Below is a small trained network, with its code and all its weights. Each question gives an input and a class and asks what happens when units are switched off, that is, made to give their printed mean instead of their output.

import numpy as np


def w(rows, s, z=0):
    codes = np.array(rows[::2]) - 128.0
    scale = np.full(codes.shape[1], s)
    scale[-1] = z or s
    return codes * scale


def f(y):
    return y / 2 * (1 + np.tanh(0.7978845608 * (y + 0.044715 * y**3)))


def log_softmax(a):
    a = a - a.max(-1, keepdims=True)
    return a - np.log(np.exp(a).sum(-1, keepdims=True))


def net(x, mask):
    res = np.array(x, float).reshape(1, 2) / 4 @ E
    y = f(res @ A[0][:, :-1].T + A[0][:, -1])
    res = res + np.where(mask, y, B[0][:, -1]) @ B[0][:, :-1]
    return log_softmax(res[-1] @ U[:, :-1].T + U[:, -1])


A, B = {}, {}
E = w([
[148,222,127,169,254,17],'x0',
[116,38,243,57,238,165],'x1',
],0.0058)
A[0] = w([
[95,188,113,171,231,78,131],'N1',
[127,153,60,164,59,71,102],'N2',
[120,37,123,107,57,193,132],'N3',
[116,54,210,81,228,152,163],'N4',
[114,49,172,92,210,139,93],'N5',
[129,125,127,143,137,116,212],'N6',
[130,201,133,170,229,81,154],'N7',
[118,166,129,143,131,130,254],'N8',
[99,53,158,131,27,203,133],'N9',
[137,203,128,154,253,54,92],'N10',
[144,183,36,166,62,114,99],'N11',
[114,202,21,162,68,112,146],'N12',
[101,190,77,157,88,149,91],'N13',
[152,210,71,138,68,110,98],'N14',
[138,61,217,74,237,168,99],'N15',
],0.0078,0.0081)
B[0] = w([
[164,111,131,76,71,175,201],'N1',
[99,140,197,147,95,126,163],'N2',
[201,151,136,74,52,148,203],'N3',
[158,234,140,182,106,70,254],'N4',
[88,148,184,162,99,158,180],'N5',
[167,170,95,115,138,75,200],'N6',
[199,128,126,54,59,137,220],'N7',
[214,238,51,121,135,2,247],'N8',
[202,147,145,43,57,149,211],'N9',
[126,86,181,85,33,235,205],'N10',
[102,156,198,172,99,162,173],'N11',
[152,219,180,160,101,83,203],'N12',
[88,129,188,132,119,152,140],'N13',
[104,142,184,166,105,157,162],'N14',
[91,195,206,187,75,118,219],'N15',
],0.018,0.0072)
U = w([
[94,178,208,213,107,102,136],'0',
[178,103,128,2,74,192,64],'1',
[161,156,5,124,177,25,254],'2',
[76,89,127,156,156,135,100],'3',
[87,91,142,156,146,143,96],'4',
[60,98,128,142,171,128,99],'5',
[94,104,127,135,133,139,87],'6',
[127,60,100,164,170,151,101],'7',
],0.0088,0.0045)

Each question gives the input, the list of numbers given to net, and the class t.
The units are the neurons (one row each of A and B). Each row of codes is followed by its name. A weight is (code - 128) times the scale printed after its matrix; where a second scale follows, it is the last column's (A, B and U).
mask holds one flag per neuron, in row order. A switched-off neuron (its flag False) gives its mean, the last column of its row in B, instead of its output. The means were averaged over made-up inputs and are rounded, as every weight is.
A unit's drop is (log p(t) with every unit on - log p(t) with that unit switched off) / (log p(t) with every unit on - log p(t) with every unit switched off).
The circuit of an input: a set's keep is (log p(t) with only the set's units on - log p(t) with every unit switched off) / (log p(t) with every unit on - log p(t) with every unit switched off). Starting from the 12 units with the biggest drops (on a tie, the unit counted first), units are removed one at a time, each time the one whose removal leaves the highest keep (on an exact tie, the one counted first), for as long as the keep stays at least 0.8.
circuit, biggest first: the units of the circuit, biggest drop first
most important unit: the unit with the biggest drop
top k neurons: the k neurons with the biggest drops, biggest first
drop of u: that unit's drop, to one decimal
input [-3,4], class 0: circuit, biggest first	[N7]
input [-4,4], class 0: top 3 neurons	[N7 N4 N1]
input [2,-3], class 2: circuit, biggest first	[N15 N10]
input [-7,7], class 0: top 3 neurons	[N15 N4 N7]
input [-6,6], class 0: top 3 neurons	[N15 N4 N7]
input [4,2], class 1: top 3 neurons	[N10 N7 N1]
input [4,3], class 1: top 2 neurons	[N10 N7]
input [-8,-8], class 0: top 3 neurons	[N12 N11 N7]
input [-5,5], class 0: top 4 neurons	[N4 N15 N7 N1]
input [0,-3], class 2: top 3 neurons	[N15 N10 N5]
input [-5,6], class 0: top 2 neurons	[N15 N4]
input [4,-1], class 1: top 2 neurons	[N10 N4]
input [7,6], class 1: top 4 neurons	[N7 N10 N1 N12]
input [-2,2], class 2: most important unit	N10
input [5,-4], class 1: drop of N15	0.3
input [-3,2], class 2: drop of N10	0.4
input [-2,5], class 0: drop of N15	0.1
